Below is a small trained network, with its code and all its weights. Each question gives an input and a class and asks what happens when units are switched off, that is, made to give their printed mean instead of their output.

import numpy as np


def w(rows, s, z=0):
    codes = np.array(rows[::2]) - 128.0
    scale = np.full(codes.shape[1], s)
    scale[-1] = z or s
    return codes * scale


def f(y):
    return y / 2 * (1 + np.tanh(0.7978845608 * (y + 0.044715 * y**3)))


def log_softmax(a):
    a = a - a.max(-1, keepdims=True)
    return a - np.log(np.exp(a).sum(-1, keepdims=True))


def net(x, mask):
    res = np.array(x, float).reshape(1, 8) / 4 @ E
    y = f(res @ A[0][:, :-1].T + A[0][:, -1])
    res = res + np.where(mask, y, B[0][:, -1]) @ B[0][:, :-1]
    return log_softmax(res[-1] @ U[:, :-1].T + U[:, -1])


A, B = {}, {}
E = w([
[254,147,164,254,187],'x0',
[206,6,28,114,106],'x1',
[61,207,18,179,193],'x2',
[140,141,126,120,120],'x3',
[120,120,129,136,128],'x4',
[118,118,129,133,140],'x5',
[121,123,128,135,124],'x6',
[94,97,132,150,149],'x7',
],0.0083)
A[0] = w([
[165,127,88,184,146,44],'neuron 1',
[156,125,128,154,166,141],'neuron 2',
[103,117,92,113,116,114],'neuron 3',
[116,124,47,108,130,125],'neuron 4',
[107,216,52,188,176,13],'neuron 5',
[174,134,95,195,139,55],'neuron 6',
[103,122,68,131,123,117],'neuron 7',
[196,52,81,153,94,11],'neuron 8',
[109,136,79,95,144,112],'neuron 9',
[118,129,137,126,138,175],'neuron 10',
[142,116,115,148,121,115],'neuron 11',
[45,110,164,37,89,109],'neuron 12',
[52,205,157,130,126,37],'neuron 13',
[117,107,72,85,116,112],'neuron 14',
[90,164,142,112,147,77],'neuron 15',
[136,123,175,159,113,137],'neuron 16',
[201,51,68,127,129,107],'neuron 17',
[158,159,235,144,144,133],'neuron 18',
[95,114,7,112,103,123],'neuron 19',
[106,202,48,170,180,138],'neuron 20',
[78,200,110,176,124,118],'neuron 21',
[118,115,110,108,131,103],'neuron 22',
[126,117,181,145,144,168],'neuron 23',
[112,164,94,173,134,150],'neuron 24',
[140,120,183,158,117,136],'neuron 25',
[152,127,124,150,152,146],'neuron 26',
[146,112,116,136,121,119],'neuron 27',
[59,132,162,37,91,58],'neuron 28',
[120,129,92,106,137,121],'neuron 29',
[143,58,171,67,104,48],'neuron 30',
[60,119,140,34,101,188],'neuron 31',
],0.014,0.012)
B[0] = w([
[146,58,88,99,109,148],'neuron 1',
[138,157,131,102,113,167],'neuron 2',
[169,129,114,139,171,151],'neuron 3',
[120,115,98,184,193,174],'neuron 4',
[110,215,250,83,72,189],'neuron 5',
[126,50,103,110,71,160],'neuron 6',
[151,167,75,137,165,159],'neuron 7',
[101,203,232,97,111,172],'neuron 8',
[122,118,117,185,165,157],'neuron 9',
[134,154,136,129,118,158],'neuron 10',
[142,129,125,106,121,134],'neuron 11',
[115,158,196,100,69,221],'neuron 12',
[181,49,48,108,102,176],'neuron 13',
[112,115,87,141,192,168],'neuron 14',
[114,69,128,142,92,147],'neuron 15',
[115,177,123,146,156,163],'neuron 16',
[120,102,135,77,11,206],'neuron 17',
[102,184,151,189,225,210],'neuron 18',
[145,136,82,192,221,205],'neuron 19',
[121,56,116,99,69,225],'neuron 20',
[133,132,146,88,85,192],'neuron 21',
[142,131,104,134,137,132],'neuron 22',
[145,194,138,134,141,175],'neuron 23',
[131,101,108,115,119,178],'neuron 24',
[111,165,137,145,177,169],'neuron 25',
[127,150,131,115,113,160],'neuron 26',
[102,118,124,113,114,137],'neuron 27',
[92,188,202,123,107,192],'neuron 28',
[127,122,115,156,156,144],'neuron 29',
[139,49,52,118,86,168],'neuron 30',
[160,70,98,76,48,248],'neuron 31',
],0.022,0.014)
U = w([
[126,128,191,140,115,237],'0',
[165,14,60,143,110,6],'1',
[142,112,70,232,245,145],'2',
],0.011,0.0026)

Each question gives the input, the list of numbers given to net, and the class t.
The units are the neurons (one row each of A and B). Each row of codes is followed by its name. A weight is (code - 128) times the scale printed after its matrix; where a second scale follows, it is the last column's (A, B and U).
mask holds one flag per neuron, in row order. A switched-off neuron (its flag False) gives its mean, the last column of its row in B, instead of its output. The means were averaged over made-up inputs and are rounded, as every weight is.
A unit's drop is (log p(t) with every unit on - log p(t) with that unit switched off) / (log p(t) with every unit on - log p(t) with every unit switched off).
The circuit of an input: a set's keep is (log p(t) with only the set's units on - log p(t) with every unit switched off) / (log p(t) with every unit on - log p(t) with every unit switched off). Starting from the 12 units with the biggest drops (on a tie, the unit counted first), units are removed one at a time, each time the one whose removal leaves the highest keep (on an exact tie, the one counted first), for as long as the keep stays at least 0.8.
circuit, biggest first: the units of the circuit, biggest drop first
top k neurons: the k neurons with the biggest drops, biggest first
drop of u: that unit's drop, to one decimal
input [-7,-6,3,4,-3,1,-7,-2], class 1: circuit, biggest first	(neuron 13)
input [6,2,5,-2,-5,1,-7,-1], class 1: top 3 neurons	(neuron 6; neuron 1; neuron 20)
input [2,5,-1,1,-1,4,-7,-3], class 0: top 2 neurons	(neuron 8; neuron 31)
input [-6,1,-5,-3,3,7,-4,-7], class 1: top 3 neurons	(neuron 30; neuron 31; neuron 5)
input [2,6,-2,-2,8,0,7,0], class 0: top 2 neurons	(neuron 8; neuron 31)
input [-3,-6,1,-5,-1,-7,-1,-6], class 1: top 3 neurons	(neuron 13; neuron 5; neuron 31)
input [1,5,-1,-5,6,-7,-6,0], class 0: top 2 neurons	(neuron 8; neuron 31)
input [2,2,8,4,0,-2,2,-8], class 1: top 2 neurons	(neuron 20; neuron 8)
input [-6,-6,2,-5,-1,8,0,-4], class 1: top 2 neurons	(neuron 13; neuron 31)
input [-6,-7,2,3,5,8,5,-7], class 1: top 2 neurons	(neuron 13; neuron 31)
input [-8,1,8,5,-7,-7,-3,7], class 2: top 2 neurons	(neuron 19; neuron 4)
input [5,7,-2,-2,4,-7,-8,-1], class 0: drop of neuron 8	4.5
input [-7,4,8,7,-2,6,3,0], class 2: drop of neuron 19	0.1
input [6,6,-1,1,8,5,-7,8], class 0: drop of neuron 4	0.0
input [3,8,-3,3,5,8,3,5], class 0: circuit, biggest first	(neuron 8)
